[ 76.9  -1.7 -28.5 -65.7   2.2  38.2] ==> -1.7
[-54.1  22.6  11.3 -34.9 -73.4 -17.2] ==> 22.6
[ 19.5   1.7  60.9 -79.0 -76.5  70.5] ==> 1.7
[ 11.3 -39.4 -26.5 -50.5 -63.8  -1.6] ==> -39.4
[ 40.9  37.3 -32.2  73.8  38.9   1.0] ==> 37.3
[-26.0  -6.9  -8.0   8.5 -78.1  16.0] ==> -6.9
[ -3.8  80.6 -42.8  59.9 -45.3 -34.3] ==> 80.6
[ -4.5   6.3 -34.0   4.1 -79.3 -43.9] ==> 6.3
---
array([ 74, 370, 274, 766]) yields 74
array([115, 240, 187,  35]) yields 115
array([ 870,  700,   40, -879]) yields 870
array([61, 69, 14, 85]) yields 61
array([822, 264,  37, 932]) yields 822
array([9130, 3140, 8351, 9597]) yields 9130
array([0, 2, 4, 9]) yields 0
array([7, 4, 6, 2]) yields 7
---
[-57.9 -76.2  22.8 -40.3  -6.6] -57.9
[ 57.6   7.8 -65.6 -57.7] 57.6
[-35.0  -9.2  67.4 -29.6] -35.0
[ 21.4 -75.4 -17.9 -81.6  48.0  40.6   4.3] 21.4
[ 78.5   8.6  37.5 -15.2  12.3] 78.5
[-19.5  23.5 -71.1 -27.4 -34.4   6.9] -19.5
[ 34.8  -1.0 -55.2  47.5 -62.7 -29.2 -19.6] 34.8
[ -3.7 -32.8 -48.8  15.4 -55.0  79.4 -52.4] -3.7
---
[[  8.6  -0.9  -1.2 -16.3   3.2]
 [-21.1   8.4   8.3 -11.2  13.5]
 [ 12.1 -10.3  21.3 -66.7  -3.4]]
-66.7

[ 14.1 -67.1  80.2  83.8]
80.2

[-47.9  39.8 -64.5 -53.8  -2.2 -30.3 -37.0]
-30.3

[-34.6  35.6  19.0 -52.8  22.4  23.9 -67.8]
23.9

[ -6.9 -80.7 -71.4 -59.6 -69.9  64.8 -47.4]
64.8

[[-13.9  72.3  45.1  -5.2  -1.6 -42.5]
 [ 10.5  -0.2  -1.0 -14.8 -21.0 -24.4]
 [-10.1  19.8   9.1  -2.7   2.5 -22.1]]
2.5

[-34.1  30.3 -64.3  20.5 -53.8]
20.5
---
203  100  140  178   80
203   80  136  124   45
198  134  148  232   97
-> 140

5726  5448  4991  5153  3875  4454  6978
4727  8752  6607  4940  8803  4982  2532
6378  4752  4295  5072  1300  3532  9671
-> 4991

673  454  911  424  390
819   76  852  273  213
514  319  737  496  335
-> 911

14   8  72  58  78  62
33  23  81  54  76  73
 2   6  70  41  59  33
-> 72

5442  4620  5795  6127  5090  5925
4141  5424  6737  3630  3374  4624
7845  2665  3987  7642  7340  6895
-> 5795

6286  6395  5773  3229
7706  5245  5510  5096
4770  6309  6488  8196
-> 5773
---
array([[ -3.6,  19.5,  41.8,   0.0, -12.8,  -2.2, -15.8],
       [  3.7, -21.8, -36.1,  -6.9,   8.5, -13.1,  19.9],
       [ -7.5,  14.6, -64.1,   6.1,  20.3,   1.7,   8.6]]) --> 19.9

array([[-49.9, -17.9, -28.5,  13.5,  81.6,  65.8,  43.5],
       [-24.8, -36.9,  -0.7,  42.7,   1.1,  39.7,   0.7],
       [  7.7,  20.6,  41.4,  58.1, -44.7,  48.2,  15.0]]) --> 0.7

array([[ 13.5,  22.7, -15.7, -39.6,  29.5],
       [  9.9,  70.4,  -3.8,  51.9,   8.0],
       [-50.5,  37.7,  26.1,  48.7,  12.6]]) --> 8.0

array([[ 30.0, -29.0, -34.4,  -3.6, -55.9, -30.6],
       [ 27.5,  27.6,  -5.1,  40.1,  52.3, -56.2],
       [ 48.2,  10.9,  32.7, -23.7, -27.4,  61.9]]) --> -56.2

array([[  5.8, -34.8, -71.5,   3.2, -31.9, -42.8, -48.9],
       [  0.4,  53.9,   0.4,  13.1,   2.9,   0.1, -28.3],
       [-29.6, -67.9, -37.5,  23.5,  66.9,  59.4,   6.1]]) --> -28.3

array([[-21.6, -23.6, -28.5, -72.7, -28.8, -20.3],
       [ 36.6,  42.1,  42.7, -33.0,  40.2,  62.1],
       [  8.3,   0.9,  -0.2,  40.9, -11.3, -10.1]]) --> 62.1

array([[  8.5, -82.3, -63.1, -75.1,  26.9],
       [-58.7,  74.8,  82.3, -46.0,  12.4],
       [-30.0,  -9.0,  32.0, -67.6,  44.4]]) --> 12.4
